Each row has a hidden value. The values are split into ranges, and the group after each row names the range that its value falls in. Each part has its own value, ranges and names.
[ 197  -65 -102 -121   93 -122  -67  123  235  -26   95   95   -6 -148
  -63  -43  -81  -12  143  -72 -161  -70   64   15   99   19  176  216
 -141 -243  270  -95   90  160  112  130    0 -215  -21  283  199    5
   32 -244   22  -35    4 -106 -243   48  161  -31  -71   37   87  144
   81  191]
Cm
[-240   72  231   68   24 -209  -62 -132  293 -351 -162   79   68   27
 -136 -155  -80    3  -22 -265  -48   91 -144  170  -36  -82   42  -51
  -43  -44  -16   45 -236  129  108  -26 -188 -121   -5  -11  -72 -367
  -15 -195   25   27 -173  -21  132  224  -71 -148  -31 -183 -180   41
  122 -397]
FL
[  37  -57 -191  -80  110 -204   25 -160  254   30  282 -219   13  -42
 -151  -83   27  -17   76  -28  -21  126   21  205 -109 -489 -122   24
 -174 -144  148   -9 -258   71 -200  -22   40  -27  -93  108   30 -112
  173  -31  -36  295  -26  -15 -199  289 -121  -11  -33  -61 -126 -172
 -200   16]
SG
[ -98  -83   11   97 -159   -2   -2 -318 -154  246  221 -197 -104  -24
   64   87  107  -59  -72   47  -39 -259  202  -70 -224  -93  104  217
   53  -71   18   47  205 -102 -427  -48 -108   21    8  246  122  131
 -182 -147 -190  -69  181  -27   32  154   41  132   70 -107   96 -164
  -28 -258]
QJ
[-130 -287   38  139  -69 -238 -147   87  109 -452  -53   89   -2  132
  226   92 -145  104   72 -120 -125  -47 -129   26  477  220  -11 -194
  -89   37  124   14 -115  -63   74  -75   23   -8   57  -73   -2  138
    1   -5 -121 -102    6   95 -203  -57  122  210 -126 -141   -8  450
   52 -176]
FL
[  -7 -332  -33 -193  108  129 -124  261  130  -11   17  -21   82  -96
 -290  114 -143  102  117  -48 -160   58   39 -152  235 -158   -8  246
  142  -96  150 -169 -168  160  128   39  168 -107  -13   56  102   34
  -48 -193  197  105 -185    0 -272   36  -21   42  -11  244   -4  220
  -76   57]
PP
[ 298  123  -33  263   51  -64 -129 -240   56  194  -87    8    7  339
   62  224  -37   50  -61   49  313  -79  -25  224  -56  -25  359  160
   52   67  -24    3  225 -118  224 -108   -4 -253   92  286   97  169
  -85 -183   17   92   -6   18  -66  -70  201  161  163  -37  101  147
  125 -413]
PH
[ 305  148 -226  299 -412 -268 -262 -241  -83 -173  137  287  -51  198
  523 -136  -17  -50 -314   41  -60 -241  -58  -64  125  425  375  203
  -91  150   56  -18   97  -47  147 -200 -118  118    3  437   52  141
 -409 -141  -64 -198  195  255  -81 -135  286  477  -18 -200   45  190
  324 -111]
QJ
[  -5   88  116  -91   98  187   12  170  155  274   74  -15   90   39
 -325  207 -207  -62  143  -94  -64  132   23    4  -84 -343  -45  152
  186   -8  -68 -134   26  -55   15  127  115  -77   30  161 -170 -160
  101  -47  186   79  -40  -33   14  -25  -28   40  137  145  -10 -210
  -74 -224]
Hj
[-134 -167  -25 -336  119  134 -186   52  286  -74  176 -177   39 -301
 -196  -21   84 -153  -89 -115  -12   54  135   71   99 -566 -103  115
   75    6   56 -173 -128   59  -79  245   19   -2   60  309    3 -129
  258   -6  123  202  -43  -84 -190   97  -87   19  -22   40  -82  -59
 -260   -7]
QJ
[ -74   -9  -72   96   43  157 -184  -84  182   99   60  -62   11  -88
  -69  -29   16  -51  -24 -107  120 -190  459 -253  185 -218  -90  160
  131  -42 -129  -31   94 -204  -55   70   88 -150  -53  415   67  124
  -11  -21    3  -50  -91  -82 -262  102  111  115   94   57   43  105
 -252 -229]
QJ
[  -2   87 -160 -134 -134  153 -244 -372   69  320  566 -188 -174  200
  -15  114 -175 -255 -160 -100   92  222 -149   73 -381 -482 -181   62
  -33 -171 -218  -72  -33  -55 -463   51  153    6 -125  141 -133  -26
 -340  -70   44  -42  -42  168   43  -32 -292  128  -56  -81   -9 -302
   91 -112]
SG
[   9   98  -45   60 -122 -191 -127   13  146  -97   74   -9   39 -271
   49  -55   94 -157 -266   61  208   -9  203   86   12   71   40   87
 -166    2  157  -86  -18  120   61  186  -27   99  -73   76   57 -177
  -71  -70   -9  -28  170  -61  -25  113   46  132  -83 -198  -35  -26
   75  177]
PH
[ -25   99   89 -193 -140  -47  -77 -137  293  111  190    5   32 -316
 -179   22 -135  -67  117   17   92  -54 -117  238   13 -358 -111   72
 -150   85 -238 -176 -269  163 -194   30  116  -43   67  339 -107 -154
  -89 -196   66  186  -76   31  -30  138  -48 -144 -186 -157 -212 -159
  -10 -302]
PP
[  12  187  376   50   89   -9 -194   33  154  -50  -78  243   27  263
  227  281 -245   21  100 -251   58 -112 -212   90   54   80  158   24
  -17  150 -175  -98  250  -68  389   57 -180 -245  186  296 -259  -22
    2 -102  198 -331  -48  103  174 -204  228  265  107 -119  -29  312
  252 -440]
FL
[-148 -245  -25   23  -95 -152   37 -211  303 -207   67  -68 -172   32
  -59 -224  -58   17  -30 -226  -35   78  -99  -50  132 -196   58   43
  -74 -220  -87   67 -205  247 -166   -1  -17 -294  -30  139  169 -181
 -208 -198 -174  216 -208  204  -63  253   17  -72  -64  -48  -64  209
   85 -188]
JT
[  30 -305 -290  129  -32 -175  -25  -12   79 -119  102   50 -155  101
 -123 -230  -81   67 -151 -104 -158  104 -209 -145  311   23  146  221
   42 -151   57   58 -366  242   -6 -269  154   70  -27   76  233   88
 -213 -338  -18  237 -217  154 -251  149  -18   30 -169   97  -31   80
   30  -18]
Hj
[ -64 -302 -178   18  312   -8  -33    6   96  -99  174 -159  -73  325
 -130  -16 -156   42   60 -268 -141  406 -145 -127  -65 -383 -160  118
  151 -299  196   45 -387   53  -52  -69  151 -113  -99 -210   51  -48
  120   24   84  197 -194   89 -203  149 -240  114   94  252   35   23
 -153  104]
FL
[-150   80  182  -28   67  256 -379 -169  137 -357 -265  152  226  173
   93    2 -131    9   62 -249 -267 -148  -39  -80  -46  -76  164  137
   98  105 -129  -81 -114 -199  104  -63 -162 -126   53  233  -77   -3
  -35 -137  181 -263  -94 -140  -10  -11  -25   33  190  -50  -75  264
   51 -531]
PP
[ 182  103   65  224  187  -14 -158  -27   27  -59 -110   26  -37  251
  108  371 -254   12  201    3  148    4 -106  188  106   42  -54  -26
 -110  -14  -60  -15  105 -178  200  -27   44  -96   69   71 -121  -37
  104   16   33 -101   49 -149  -16 -159   59  145  150   48   10  225
   17 -235]
PP
[ -33  -37  -37  102   36  -65  155   -9   61  173 -125  -25   81  104
 -207  129  -19  -25 -137   35   55  203  -14   43  -17 -261   10  134
   60   -8   26   91 -198   -8   59  157  139   41    3  -98    6 -190
  151    3   65  138  107  -15  -34  127   20   38  235  160  -11 -100
   50 -108]
Hj
[  47  294 -116  165 -111   25  -84 -302   67  117    6 -189   33  119
  -34  -37  -95 -145   -1   64  325   90  -42  277 -303 -185   10   67
  -25   -3 -180   44    5 -223 -162  105   14 -125   -2  129  -26 -188
   67  112    6   86  173  -46  165   51  -28  -64  107 -135  -32 -283
   24 -352]
JT
[-161 -351 -169 -159 -127 -223 -162  -34  108 -432   -8 -102  -59 -238
  -51 -179  104  -13  -69   50  -92  202 -234  211  443  -32  -74 -141
  -55   80  230   36 -240  112   72  130   28   64   76  -28  141 -121
  348  139    1  237   53   23 -161   77   -6  -79 -121  -82 -143   49
  -43   27]
PH
[ -93 -244   44 -127  200  148  112 -280  234   74  164  101 -133  -35
    9   58   11 -151 -126 -345 -401  411  -17 -327 -115 -412  101  179
  177 -137   68   22 -304  189 -273  308  174 -203  -27   77  144 -126
    7  -62  -89  375 -184  156 -135  148 -224   -9  324  247   47 -100
  -88 -161]
Hj
[  13  -39 -115  116 -177   23 -314 -184 -108 -421 -257   54   77  154
  101  -46 -117  -31    4   43 -198 -102 -241  189  211  151  157   24
   61  152  -23   50 -122 -236   52 -123  -85  101  140  167   43  -16
   52    0  -11  -34  140 -153  -56 -142   30  -26   70  -61  -53  125
   70 -479]
FL
[-104 -211    8 -108 -121   72 -290  -36  -41 -161  240 -124 -118  -60
 -284 -186  150  -83  -65  -80 -138  129 -164   25  -25 -194   37  106
  196 -137  204  -74   -6  193  -53  -10 -143   -5  -40  214  111 -134
   20 -111  112  143   18  -49   53   67 -101   61  -63  -78   21 -290
  140  117]
SG
[ -30 -137  -83  174   51    3  -69    0  -56 -152  -48   52   14  188
  176   13   51   -5  -79  -98 -276  -57   64 -226   95  122  213  135
   18  -65  190   73   39 -136   32   18  -55   48  -22   61  129  131
   61  -20  -60 -142  170  -55 -126   32  114  263  181   13  103  144
   31   -4]
Cm
[ 121   34 -166  -37   36 -163 -102 -144  319 -245  -76  193  167   32
   54 -172  -11  -89 -154  -97 -108  150 -104  186   -6 -156  216   86
  -54   30  242  -14 -359   55  197   29  100  -37   -4   90   48  -76
  160  -81   -7  249   31  -25 -289  143    5   38   28  -84  -60  -14
   12  -76]
SG
[-108 -194 -295  200  119 -218  116   36   97   27  146 -241  -79  179
 -237 -171  136  184  -49  -28   30  143  -45   -3  252 -151   21   51
  -52 -148   37  179 -197  -66  -74  -86   83   79  -90  -29  207   84
  128  -98   66  173  -86  152 -117  222   31   48  -64    5  -65  -55
  -77  -69]
PP
[  77   36 -142  503   29 -505  188  -60   24   53   15  -58   69  542
   43  101 -130  161 -138   17   89  168 -120  113   98  -26 -109 -109
 -293   60  -71  229 -315   15   90 -250  -43  218 -137 -267 -128  -65
  -89  -77   56   16  -18  208   40  151    3  308  184  -68 -195  151
  161 -230]
QJ
[  48  154   74  208 -236   79 -213 -519 -111  -24 -108   44  -89  505
   42  234 -330  152  354  134   85  -55 -432  280 -155   57 -149  -49
 -132  -99 -311  130  -18 -281  -64 -319  129 -198  -28   -8 -189  -65
 -248  -54  -20 -250   77    0  150  -32   16   21  123  -80  -48   61
  376 -515]
PH
[  21   28  114   39  -96  -34 -191   -7   66  -89  -81  141  101  242
   83  309 -364  131  282  -30   88 -113 -243  130   96  -32  -46    8
   54   22  -38 -100   29 -254  260 -109  116 -175   74   86 -264  -37
  -10   78   88 -219    1   94 -106  -91  164  195  -59   64  -36  283
   44 -290]
JT
[-108  -16   82  -17   39  111 -210  -80  103 -156  -46 -176  -29   11
 -241  -82   -1 -151  -77 -128   -9  278 -108   72  -25 -225  -34  -13
   35   20 -100  -16  -32  170   44  193 -212 -117  -13  100   19 -353
  109    5  184  162  -93  -93  242   27 -173  -98  222  -40 -150  -94
   86 -210]
Cm
[ -81 -153  -84  355   10  -11 -124 -138   56   -2  -32  -77 -100  232
  151  103   37   -4 -308  -92  228  -28  289 -231  246   54   68   66
   60  -15 -114   86   52 -112  -78  -39   94  -50  -44   38  175  250
 -248 -130 -102  -95  -68   77 -152   19   88  266  129  -14  136  343
   14 -225]
PP
[  19  176  -59  196  -96   33 -133 -313  100  -39   33  155 -141  -39
  183 -124   29 -204 -181  -47   57   37  168 -133   -8   72  -32   91
  -17  -16  -33   60  -15  -49   11   13  134  -19  -61  217  -11  -80
  -17   36 -157    1  137  -78  -80  119   53  181  156 -111   36 -167
    8  -40]
FL
[  24   61  -19  311  -63  -26  -86   -5  -62  -93 -116  -22  -61  137
  146  194  -44  -35 -146  117   76  -63  171   14  214  303  -30    9
 -172   41  -90   79  126 -148  -18   23   15  185  -21  -33   13  -13
 -140  -87  -56 -242  216 -106   70 -117   91  238  185  -83   48  189
  173 -146]
PH
[ 115  190 -173  405   25 -119  124  -93  -50  309  172   34   49  213
  -43   64 -132  -92  -13  -59   12   85   35 -185 -215 -172  -12  154
  -50 -169  -59  104 -228 -140 -145   46  117   90 -173   54  -24  -89
 -107   37  -38   57  112    0  -53  150  -56  141  129   77  -13 -256
  -35  -69]
JT
[ -28 -114   -3 -108  -36  -69   83  -91   13  135  165  -30    9  110
   47  138 -178   96  255  -42 -287 -207  -67   21 -109 -121   59  187
  -34 -137   90    7   52 -133 -197  -75    3  -83   51  162  -33   87
  -32 -126  -75 -138   89   69 -115   96  108   97   -8   32   24   42
  -20 -234]
QJ
[-205  -74   57   73  -59  109 -155  -80  -55  -95   66   68  -51  133
 -139   86 -133 -119   -6 -107 -102  269 -222  -41   -3 -141 -220  -64
  224  -57   49   40 -218 -126   -7    3  199  114  -49 -142 -194 -165
  107  152   13   51   61  -41  -19   24 -179  122   40   37  -20 -294
  -10 -100]
SG
[ 131  232 -168  193   49   -9 -138 -135   58  -10   25  -10  109  450
  172  -10 -276   40   93 -118   77 -120  -81   87 -291  -35  184  245
    5 -131  -46   -6  -48 -320   24 -218   13 -126  -10  130  -66   83
 -159  -93   42 -198   43   59  -64   14   64  189  -12  -47   52   91
   18 -305]
FL
[ 169 -114 -197  297   94  157  -29 -113 -247  340  119 -118 -170  271
  -67  109  -45 -205  -65   70  -64  172  198 -199 -114  -72 -137  179
  130 -157  116  124   30    6 -245 -112  184   68  -64  -14  145  242
   91  -16 -128   76  256 -315 -148    5  -74  209  384  120  283 -318
   -1  158]
FL
[   9   19  -54  313 -194 -240 -173  -49 -136 -170   68  -67  -26    2
  102  -87  -50 -153  -31   -4    2   19  -42   87  130  107  -33  -79
   55  148   58    6  -37  -24 -170  -95 -169  138   79  157   32   18
  132  107  -70   42  202 -120   55  -59   15   74    2 -202   25 -179
    1 -199]
Cm
[ -81 -112 -257  -96   37  280 -101  -40   68  155   29 -133    6   11
 -138  -93    1  -92  -97   65  -31  -74   62 -110   65 -196   -8  249
 -103  -85 -152   38 -161  -66 -135   28  228   86  -25  121  128  198
   29 -154   55  -33  116 -155 -198  143    1   38   45  -13  -22  -60
  -48   14]
PP
[ 130  314 -161  440 -159 -229   46 -159  -93  294  141   70  125  118
  255   97 -212 -137  -29   78  148  -68   71 -129 -107   30 -152   33
 -291  103 -241   83 -255 -162 -127   60   90  167 -118   73 -145   11
 -155  172  -40 -120  244   33  -12   87   26  228  124 -139 -143  -96
   11 -168]
PH
[ -41 -122  147  -63  -63   91 -165  -99  133  148 -143 -132   -3 -271
 -426  254  240 -174 -374  122  218  133  476  101   41 -190   63   70
  190  -41  213  -57  352  158   46  360   -9 -118  -69   58  217 -235
  -78 -208   -2  105   -1 -281  -44   28  -19 -101  267   86  152   -8
  128  -42]
PH
[-298   67  253 -106  118  179 -158 -115  144  166  221 -174  -91  327
  -58  174 -151 -188 -176 -347  120  279 -108   44 -226 -584 -270  -14
  140   27 -358  -24   11  -40 -213  148 -101  -68   84   76 -289 -143
   54   -3  261 -236  -91  113  294  -87 -172  167  220  -31    1 -110
  143 -359]
SG
[ -72 -287 -170   25   10   93 -182   -4  -33 -271   27  -28 -166   32
  130  -83  -73 -209 -101 -135 -318  130  -75 -191  251  132   46    8
    9  -86  127   55    1   36  -90  102    5   46   24   29  158   63
  112   36 -132   21   91 -126 -126  -64  -59   80   88    5   59   74
  -44   51]
Hj
[  19   73   43  211  -85 -287  126 -181   67  266  324  -47  -47  -15
   33  268  -23   73  -25   39  225   75   43   88  -70 -210 -107   40
  -37   21  -43  -29 -170  -52 -240    4  162   65  -52   54  -91  -78
 -196  -28  -44  143    3  278   -6  117  -25  206  -45  -33  -47 -136
  -28 -232]
FL
[ -35  -30   36 -188  128  347 -561   54  118  -94  143 -140   64  264
  -77  138  -54   -8  224 -179   55 -158 -112   95  -25 -224  182   -1
  130 -126   71 -188  484 -344  224   60 -127 -332   14  377  -43  244
  152   21  225 -281  -38 -120 -101 -167  105  182 -106 -135   81  159
  -17 -121]
PP
[-105  -25  -83  389  112 -109  -28  175  228  -74   44  108    0  330
 -176  -29  -88   47 -159 -266   75  296   99 -289  180  103   12  -57
   69 -261  102  101  -82  -67  236   48  179  -60 -296 -235   10  -76
 -185  -75   47  -28 -217  161 -123  107  -23  235  -16   37   27  102
   70   59]
JT
[  70 -126  103  -23  -76   12 -223 -259  -42   66 -135   91  112  300
   73  178 -140  171  135   35   64 -157 -322   99  -84  -20  235  176
   46  103   24  -31   13   17  352 -203  -19 -315   99  134  -27  202
  -60 -121  138  -58  -37   84  -85   72  174  169   94  -41  -59  263
  197 -320]
FL
[ -89 -162 -171   72  -60 -104   55 -101   18 -115  138  -83 -106  -93
  200 -177  -27 -155 -195  -74 -122  231  -25 -112   66   70  -59  111
  -83   23   -3   89 -335  149 -293  195   43  103   13  -58  149  -54
   10   29  -55  164  120  140   39   61 -116   78  111  -54  -34  -82
   26  -55]
QJ
[  35  -57  -48  306  186 -135  -37  -72  -25 -330 -113  112 -148  259
  183  -98 -108   95   99 -173 -145   26 -289  -74  152  171  117  152
  -37 -103   29  119 -226    1  196 -241  -53  -11   68   84   48  -57
  118  -76  -17   24  -14   -2   -8   87   65  152   71   52  -40  134
   12 -129]
Cm
[ -67  180   20 -115 -218  -25 -267 -227  170 -101   33  -55  116  151
  -27    4 -334   89  254  -38  186 -157 -447  375  -82 -269   -9   45
  -79   72 -364 -113 -167 -202  -16 -143  -26 -181  118  288 -220 -127
 -127  -56  198 -126  -99  174   96    4   35 -100 -250 -160 -240   99
   98 -598]
Cm
[ 195  -16 -375  367 -350 -259 -122 -258 -230 -188   85   24  -46  192
  240 -133 -161  -77  -81  119 -205  -27 -161  -89   94  179   10   63
 -164   -3    7  108 -257  -39 -145 -217  -40  233 -104  100   58  -85
 -247   80 -159   27  190   44  -91   32  -20  179   63  -17 -103   27
   73  -62]
JT
[  57 -123 -435  464 -225 -425    7  151 -232 -290  241  -26 -219  135
  192 -253 -206 -183 -135  -18 -166  141 -298  -47  451  277 -141 -110
 -122  -15   12  162 -381   -1 -188 -171   35  480   24  -12   31  -39
    2  161 -215  144  226   69  -84  -88  -41  190 -216 -105  -71 -148
  -54   57]
FL
[  67  109  -94  130  -44 -392  178  -58  200   16  178 -106   19  -11
   41  -83  -81  -43  116  -52   36  -68 -122  231   -8 -215   50  -39
 -365  -75  -75   62 -159   40 -125  146 -145  -60   15  240    2 -221
   50   11 -128  163  118   89   19  180  100  -21  -86 -208 -188   -8
    2 -194]
FL
[  18   70   73  323 -282  -91 -256 -140  -86   14  229  -33  -38  192
   -5  208 -130 -164 -110  -65   13  213  -35   -7  143 -113 -163 -253
  124  212 -192  -48   25  -73 -206   35  -88   96  -51  166 -160 -110
 -226  146   21   72  -25  118  138 -229 -138  199  155 -114  -53 -102
  113 -434]
PH
[ -84  -24 -294  217  -61 -312   96 -169   48 -113    0   28  152  304
   85 -292 -166  219  -21 -111 -208   89 -206 -158  -63   63  113  212
  -54  -14   21  145 -533  -51   23 -303   42   58 -127 -166   30   -4
 -157  -77  103   25 -155  336  -92  326  -41   88  -23   13 -225   71
  -34 -280]
Cm
[ 242   47 -217  401 -209  -20  -85 -360 -205  359  271  -78  -45  221
  272  205 -156 -256  -45  124  125   43   63  -15 -101 -111  -89  -25
    9  157 -151   44 -121 -172 -498  -53  205   68   18  173   28  362
 -106  164 -248  211  294  -40 -149 -114  -65  231  210 -139  138 -260
  -51 -317]
SG
[ -62 -153 -119  484 -159 -372  -19  -47 -334 -200   -6  -82 -100  150
  249   35   91  126 -110   86 -135 -194  198 -177  234  481   58   48
  -15  -30  263  180  173 -181  -66 -222 -202  258  -59  -68  156  101
 -105    4 -176 -292  222   -9  -10   50  163  312   74  -46   95  178
   28  -51]
PH
[ 157  147  -32  304  154  -54   39  -47  212   57  -79  103   52  310
 -131  -52  -92  185  161  -92   25   -7  237  -54  -28   -4   70  220
  108 -154   82   49  -32 -113  156 -272  123 -225 -103  149   30   39
  -35 -216   25   37  -95  -13 -175  160  158  170  192   72  119   16
   13 -209]
SG
[-179 -337   75   60 -204 -111 -133 -446  114  -33  199  -60 -211   83
   71  140  110   10 -244  -90   75  145  -73  -43  152 -263  -19  -93
   55    7  -65   31 -114  143 -299  -48  102 -121  -26   52  112   93
 -282 -135 -157  154 -158  263  -99  120  -63  140   26  -79   24  158
  144 -258]
Cm
[ -33 -105 -371   64    5 -243  -25  -86  207 -172  131  -58  -75 -109
  -11 -211   17    3 -225  -15   43   78   63  -10  223   -6  -10  117
 -143 -148  120   74 -289    2   22  -20  179  146 -129   -6  134 -104
  -81 -103  -64  151 -107  122 -274  233  -48   45 -198   13 -142   65
 -182   54]
SG
[-179 -126   53 -179 -290 -103 -249 -242   64 -128  132  -53    5  101
  144   19 -145    1   26  -52   79  -72 -402  254   57 -239  -18  -59
   23  178 -126  -73 -105  -58  -42  -94  -32 -102  181  191 -161   56
   19   69   48  -57   29  229  -10    7   76  111 -182 -217 -129   91
   91 -378]
FL
[  83   24 -130  211   44   -6 -228   86  -33 -300 -121   19   28  106
 -224   39 -231  -13  435   39  -27    9 -179  139  144   17 -185 -105
  -39 -314  195   44  -59 -276  228  -14  114  -80 -109   10  -52 -229
  272  223  -62   -9  161 -374 -199   22   12  -71  -78   68  -13  -45
  -88  104]
PP
[-175   33   41  -61   94  191 -222 -187   49  -47 -162  -17   62  -79
 -117   23  -58  146   90  -20  153 -156   51  -78 -180   19   42  372
  121 -172   25  -33    2 -183  214  -50   77 -174  -63   44   21 -114
  -49 -141  198 -236 -117  -76  -26  236   10  -36  -34  137  -64   81
  -92 -154]
JT
[ 138  235 -174  453 -348 -324 -183   34 -295  141  -14 -172  193   97
 -105  129 -129 -142 -145  317  353  -81  117  184  -61  207 -100  -88
 -106  130   88   27  155 -145  177  -35 -158  265 -151  -91 -127 -184
 -121  197   28 -121  294 -182  100   -3   24  172    7 -187 -137 -144
   48  -48]
FL
[ -27  -58   90   -9  -45  -70 -336 -118   80 -228  -11  -41   27  172
   28   95 -206  -24   85 -139   35   58 -305  207  207 -222 -102 -128
  -13  172 -198  -54  -78   -2  127   15 -189 -139  134  248 -134 -100
   92   63  199  -23 -127   42   57 -148  -19   24   66  -61 -171  243
   89 -453]
SG
[ 138  -68 -128  186   49 -120  -37   11  -49 -120    1   74 -116  -50
  300   76  106 -190 -341  -66 -193  -29  142 -119  137  342  439  180
  -50  -29  258   39  241   -1   25  255 -137  119   58  166  278   33
  -67 -136 -169  -32  194  -60  -51 -130  109  183  127  -14  148  149
   58   -9]
PP
[ 151  150 -162   53 -105  -28 -211 -194  -96 -193 -101  129    0  -38
  184 -151  -89  -87  -79   44  -81  -35 -183  110  -84  232  249  326
   92   87  102  -27 -103  -72  143  -90  -31   63  128  234   68  -96
   36  -54   68   -2  156  -59    9  -39   47   23   28   -1   -9 -126
   44 -200]
PH
[-110 -404  -27   84   -1 -123 -119 -311  -68 -233   12   -3 -202  243
  211    8  -26   15  -70 -174 -237  136 -430 -118  299 -163   31  -50
   -6   98  -79  133 -257  158   22 -120  -89  -56  133  113   65   65
  117   55  -49  171 -110  156  -69   69  -21  138  171   45 -137  251
   22 -267]
Cm
